Here is a tiny trained network, its code and every weight. The questions are about switching its units off for an input and a target symbol, where a switched-off unit gives its printed mean instead of its output.

import numpy as np


def w(rows, s, z=0):
    codes = np.array(rows[::2]) - 128.0
    scale = np.full(codes.shape[1], s)
    scale[-1] = z or s
    return codes * scale


def f(y):
    return y / 2 * (1 + np.tanh(0.7978845608 * (y + 0.044715 * y**3)))


def softmax(a):
    e = np.exp(a - a.max(-1, keepdims=True))
    return e / e.sum(-1, keepdims=True)


def log_softmax(a):
    a = a - a.max(-1, keepdims=True)
    return a - np.log(np.exp(a).sum(-1, keepdims=True))


def net(x, mask):
    ids = ['Ψαγεζμτω'.index(c) for c in x.split()]
    T = len(ids)
    res = E[ids] + P[:T]
    r = res
    for j in range(3):
        rows = slice(2 * j, 2 * j + 2)
        q, k, v = (r @ M[0][rows].T for M in (Q, K, V))
        z = softmax(np.where(np.tri(T) > 0, q @ k.T / 2**0.5, -1e9)) @ v
        o = O[0][rows]
        res = res + np.where(mask[j], z, o[:, -1]) @ o[:, :-1]
    y = f(res @ A[0][:, :-1].T + A[0][:, -1])
    res = res + np.where(mask[3:27], y, B[0][:, -1]) @ B[0][:, :-1]
    return log_softmax(res[-1] @ U[:, :-1].T + U[:, -1])


Q, K, V, O, A, B = {}, {}, {}, {}, {}, {}
E = w([
[126,148,120,5,187,206],'Ψ',
[100,50,119,84,136,193],'α',
[185,68,229,131,177,158],'γ',
[140,169,96,166,68,132],'ε',
[122,113,163,101,254,134],'ζ',
[140,111,195,59,46,146],'μ',
[63,84,120,78,99,143],'τ',
[2,102,154,131,156,101],'ω',
],0.02)
P = w([
[230,6,73,25,155,2],'0',
[153,87,119,76,110,42],'1',
[119,113,131,99,106,97],'2',
[94,126,135,113,102,134],'3',
[76,139,134,124,100,159],'4',
[53,146,131,131,95,182],'5',
[37,155,131,139,91,196],'6',
[26,164,124,147,88,200],'7',
],0.009)
Q[0] = w([
[150,144,140,173,75,152],'head 0',
[119,195,123,113,105,124],'head 0',
[82,91,110,110,127,124],'head 1',
[101,105,128,183,152,114],'head 1',
[44,33,248,106,137,149],'head 2',
[163,167,164,144,196,85],'head 2',
],0.017)
K[0] = w([
[176,81,157,79,86,83],'head 0',
[121,184,146,48,92,108],'head 0',
[74,146,56,123,142,119],'head 1',
[113,96,169,175,186,103],'head 1',
[162,187,66,252,118,160],'head 2',
[152,104,141,119,151,107],'head 2',
],0.013)
V[0] = w([
[139,111,189,105,26,146],'head 0',
[170,146,154,102,156,124],'head 0',
[146,170,82,151,254,60],'head 1',
[33,171,106,74,82,194],'head 1',
[185,120,47,221,134,87],'head 2',
[137,215,85,107,142,134],'head 2',
],0.0077)
O[0] = w([
[104,159,35,192,192,241,211],'head 0',
[155,158,51,129,160,114,175],'head 0',
[98,207,121,98,198,203,1],'head 1',
[180,124,159,65,168,40,224],'head 1',
[137,179,159,105,78,2,3],'head 2',
[124,203,121,148,116,128,68],'head 2',
],0.007,0.0059)
A[0] = w([
[171,101,155,73,97,123,153],'neuron 0',
[135,102,114,133,69,121,162],'neuron 1',
[200,255,93,149,104,127,176],'neuron 2',
[183,87,95,132,155,157,30],'neuron 3',
[135,106,125,206,151,126,179],'neuron 4',
[114,203,102,126,157,174,87],'neuron 5',
[101,132,171,114,133,132,143],'neuron 6',
[129,89,78,134,164,101,8],'neuron 7',
[164,111,158,118,170,110,79],'neuron 8',
[106,133,127,201,94,167,189],'neuron 9',
[110,200,158,118,144,157,69],'neuron 10',
[164,60,154,110,99,134,102],'neuron 11',
[164,129,120,140,76,41,94],'neuron 12',
[96,225,143,220,160,165,41],'neuron 13',
[100,161,147,197,111,83,125],'neuron 14',
[189,142,134,79,69,110,22],'neuron 15',
[195,156,124,133,106,136,148],'neuron 16',
[249,169,164,124,105,91,162],'neuron 17',
[125,152,76,116,108,155,211],'neuron 18',
[59,144,61,144,151,125,254],'neuron 19',
[96,200,157,100,148,139,98],'neuron 20',
[181,101,191,88,121,78,166],'neuron 21',
[146,134,137,83,106,61,47],'neuron 22',
[115,81,108,127,99,86,137],'neuron 23',
],0.016,0.005)
B[0] = w([
[134,135,128,156,161,133,238],'neuron 0',
[107,163,123,122,165,147,190],'neuron 1',
[121,19,132,82,169,151,145],'neuron 2',
[78,156,132,108,91,93,209],'neuron 3',
[123,161,107,71,158,157,154],'neuron 4',
[82,167,225,196,75,159,154],'neuron 5',
[143,124,96,124,146,134,169],'neuron 6',
[199,169,141,153,108,124,140],'neuron 7',
[121,116,98,129,116,104,168],'neuron 8',
[78,85,168,164,55,154,174],'neuron 9',
[103,173,135,178,115,150,141],'neuron 10',
[154,167,147,111,165,108,249],'neuron 11',
[47,185,126,96,111,124,146],'neuron 12',
[172,116,43,77,133,52,141],'neuron 13',
[196,128,186,29,92,123,131],'neuron 14',
[193,149,58,87,123,135,155],'neuron 15',
[131,119,180,102,123,143,135],'neuron 16',
[142,139,200,252,84,190,148],'neuron 17',
[112,74,173,152,186,84,175],'neuron 18',
[209,198,151,86,166,140,166],'neuron 19',
[111,50,143,152,65,172,163],'neuron 20',
[169,148,99,111,162,71,206],'neuron 21',
[117,118,84,182,64,145,154],'neuron 22',
[69,111,152,128,123,184,178],'neuron 23',
],0.011,0.012)
U = w([
[186,131,109,36,211,72,222],'Ψ',
[77,77,172,132,114,209,192],'α',
[91,87,131,192,110,2,201],'γ',
[190,80,78,104,76,115,117],'ε',
[168,135,219,174,134,65,4],'ζ',
[54,147,70,118,113,88,8],'μ',
[148,212,140,130,78,118,92],'τ',
[135,118,186,75,57,36,18],'ω',
],0.008,0.0044)

Each question gives the input, a string of symbols that net reads in full, and the target symbol t.
The units are the heads (2 rows each of Q, K, V and O) and the neurons (one row each of A and B). Each row of codes is followed by its name. A weight is (code - 128) times the scale printed after its matrix; where a second scale follows, it is the last column's (O, A, B and U).
mask holds one flag per unit, heads first, then neurons. A switched-off unit (its flag False) gives its mean, the last column of its rows in O or B, instead of its output. The means were averaged over made-up inputs and are rounded, as every weight is.
A unit's drop is (log p(t) with every unit on - log p(t) with that unit switched off) / (log p(t) with every unit on - log p(t) with every unit switched off).
The circuit of an input: a set's keep is (log p(t) with only the set's units on - log p(t) with every unit switched off) / (log p(t) with every unit on - log p(t) with every unit switched off). Starting from the 12 units with the biggest drops (on a tie, the unit counted first), units are removed one at a time, each time the one whose removal leaves the highest keep (on an exact tie, the one counted first), for as long as the keep stays at least 0.8.
units of the circuit, in order: the units of the circuit, biggest drop first
unit that matters most: the unit with the biggest drop
top k neurons: the k neurons with the biggest drops, biggest first
which heads matter: for each layer, one digit per head in row order, 1 if its drop is at least 0.15 and else 0, layers parted by /
drop of u: that unit's drop, to one decimal
input α ζ Ψ Ψ, target α: which heads matter	001
input μ μ μ, target α: units of the circuit, in order	[head 0; head 2]
input Ψ μ μ μ μ τ, target Ψ: unit that matters most	head 1
input ε Ψ ζ ω ζ ζ, target γ: which heads matter	101
input μ μ Ψ ζ ζ ω, target Ψ: which heads matter	010
input μ ε τ γ μ Ψ, target ε: top 4 neurons	[neuron 22; neuron 20; neuron 15; neuron 11]
input ζ Ψ Ψ, target α: units of the circuit, in order	[head 2; neuron 5]
input ζ μ Ψ ω α, target Ψ: units of the circuit, in order	[head 1; neuron 9]
input τ μ ε, target α: which heads matter	000
input Ψ μ μ ζ ζ, target α: units of the circuit, in order	[head 1; neuron 5]
input τ μ μ ε μ ω, target ω: which heads matter	101
input Ψ γ ζ ζ, target α: which heads matter	110
input ζ Ψ Ψ ε γ μ, target τ: which heads matter	011
input ε γ ζ Ψ μ ω ω, target ω: which heads matter	001
input ζ Ψ ω τ Ψ μ ε, target α: which heads matter	001
input μ Ψ ω ε μ ζ, target γ: unit that matters most	head 2
input ε μ Ψ Ψ μ τ, target μ: which heads matter	011
input γ ζ Ψ γ γ μ, target Ψ: which heads matter	010
input ω ζ α, target Ψ: which heads matter	000
input μ μ Ψ ε ζ ω Ψ γ, target ζ: which heads matter	101
input α γ ω, target Ψ: unit that matters most	neuron 19
input τ Ψ μ ζ γ, target Ψ: top 2 neurons	[neuron 4; neuron 11]
input Ψ ζ τ ε μ, target τ: drop of neuron 17	0.9
input α ζ τ, target Ψ: drop of neuron 11	0.3
input ζ α μ, target Ψ: drop of neuron 11	0.2
